Below are the code and all the weights of a small trained network. Each question names an input and a target symbol and asks about switching units off, where a switched-off unit gives its printed mean instead of its output.

import numpy as np


def w(rows, s, z=0):
    codes = np.array(rows[::2]) - 128.0
    scale = np.full(codes.shape[1], s)
    scale[-1] = z or s
    return codes * scale


def f(y):
    return np.maximum(y, 0)


def softmax(a):
    e = np.exp(a - a.max(-1, keepdims=True))
    return e / e.sum(-1, keepdims=True)


def log_softmax(a):
    a = a - a.max(-1, keepdims=True)
    return a - np.log(np.exp(a).sum(-1, keepdims=True))


def net(x, mask):
    ids = ['αγδεζηθξψω'.index(c) for c in x.split()]
    T = len(ids)
    res = E[ids] + P[:T]
    q, k, v = (res @ M[0].T for M in (Q, K, V))
    z = softmax(np.where(np.tri(T) > 0, q @ k.T / 3**0.5, -1e9)) @ v
    res = res + np.where(mask[0], z, O[0][:, -1]) @ O[0][:, :-1]
    y = f(res @ A[0][:, :-1].T + A[0][:, -1])
    res = res + np.where(mask[1:9], y, B[0][:, -1]) @ B[0][:, :-1]
    return log_softmax(res[-1] @ U[:, :-1].T + U[:, -1])


Q, K, V, O, A, B = {}, {}, {}, {}, {}, {}
E = w([
[176,105,102],'α',
[76,175,104],'γ',
[93,145,125],'δ',
[186,136,110],'ε',
[106,189,121],'ζ',
[144,200,139],'η',
[253,118,125],'θ',
[113,143,92],'ξ',
[180,162,136],'ψ',
[165,153,121],'ω',
],0.023)
P = w([
[82,252,2],'0',
[206,166,165],'1',
[246,167,151],'2',
[206,153,127],'3',
[221,134,118],'4',
[193,166,108],'5',
[203,145,103],'6',
[210,172,101],'7',
[207,145,82],'8',
[217,177,94],'9',
[234,169,89],'10',
[232,189,104],'11',
],0.0074)
Q[0] = w([
[124,136,188],'h1',
[189,211,9],'h1',
[121,113,179],'h1',
],0.016)
K[0] = w([
[71,110,157],'h1',
[142,182,7],'h1',
[109,107,204],'h1',
],0.016)
V[0] = w([
[252,129,131],'h1',
[169,50,57],'h1',
[152,195,227],'h1',
],0.015)
O[0] = w([
[133,252,141,236],'h1',
[67,158,254,154],'h1',
[213,192,89,2],'h1',
],0.015,0.0044)
A[0] = w([
[136,145,158,67],'n1',
[66,220,89,111],'n2',
[113,185,234,110],'n3',
[141,155,237,199],'n4',
[122,188,89,115],'n5',
[207,90,185,188],'n6',
[195,254,135,255],'n7',
[182,36,173,142],'n8',
],0.009,0.0068)
B[0] = w([
[200,139,89,143],'n1',
[220,56,151,185],'n2',
[184,229,97,208],'n3',
[123,164,36,198],'n4',
[191,55,151,164],'n5',
[32,106,143,154],'n6',
[48,3,167,252],'n7',
[47,246,97,162],'n8',
],0.006,0.027)
U = w([
[226,140,168,72],'α',
[119,57,190,145],'γ',
[216,78,110,26],'δ',
[143,22,210,90],'ε',
[175,178,34,59],'ζ',
[70,225,86,172],'η',
[123,119,150,254],'θ',
[78,128,65,165],'ξ',
[1,77,182,159],'ψ',
[126,113,136,151],'ω',
],0.0082,0.0074)

Each question gives the input, a string of symbols that net reads in full, and the target symbol t.
The units are the heads (3 rows each of Q, K, V and O) and the neurons (one row each of A and B). Each row of codes is followed by its name. A weight is (code - 128) times the scale printed after its matrix; where a second scale follows, it is the last column's (O, A, B and U).
mask holds one flag per unit, heads first, then neurons. A switched-off unit (its flag False) gives its mean, the last column of its rows in O or B, instead of its output. The means were averaged over made-up inputs and are rounded, as every weight is.
A unit's drop is (log p(t) with every unit on - log p(t) with that unit switched off) / (log p(t) with every unit on - log p(t) with every unit switched off).
The circuit of an input: a set's keep is (log p(t) with only the set's units on - log p(t) with every unit switched off) / (log p(t) with every unit on - log p(t) with every unit switched off). Starting from all 9 units, units are removed one at a time, each time the one whose removal leaves the highest keep (on an exact tie, the one counted first), for as long as the keep stays at least 0.8.
units of the circuit, in order: the units of the circuit, biggest drop first
k most important neurons: the k neurons with the biggest drops, biggest first
input ψ ξ ξ ω η θ, target ε: 2 most important neurons : (n7 n3)
input δ α ε, target ξ: 2 most important neurons : (n7 n8)
input α θ θ ξ ξ, target η: units of the circuit, in order : (h1 n3 n7)
input ξ ε ψ θ θ α ε ξ, target ψ: most important neuron : (n3)
input α δ α η γ α α α γ δ, target η: 4 most important neurons : (n3 n4 n7 n5)
input α ξ α ζ ε, target η: units of the circuit, in order : (h1 n3 n4)
input α η α α, target η: units of the circuit, in order : (h1 n3 n4)
input γ α η ξ δ θ δ η, target ξ: 3 most important neurons : (n7 n8 n2)
input θ α δ δ, target α: 2 most important neurons : (n2 n3)
input γ ξ ψ ζ α ξ, target ξ: 3 most important neurons : (n7 n8 n2)
input θ γ γ η ξ ψ ε α ω α η η, target α: units of the circuit, in order : (h1 n2)
input ζ ξ α ω, target ζ: units of the circuit, in order : (h1 n7)
input ψ η ψ ξ α, target ε: 3 most important neurons : (n7 n3 n4)
input α α γ ξ ξ ξ α ξ, target η: units of the circuit, in order : (h1 n7 n3)
input ξ α ω η ψ, target ψ: units of the circuit, in order : (h1 n8)
input α ε ξ ψ ξ ε θ α α, target η: 2 most important neurons : (n3 n4)
input θ η η, target α: units of the circuit, in order : (n2 h1)
input η ξ ε, target δ: units of the circuit, in order : (h1 n7 n3)
input α θ ζ α ω, target η: 3 most important neurons : (n3 n4 n5)
input α ψ ε ε η η α ξ η ζ θ, target η: units of the circuit, in order : (h1 n4 n2)
input α α ε ζ α ψ, target η: units of the circuit, in order : (h1 n3)
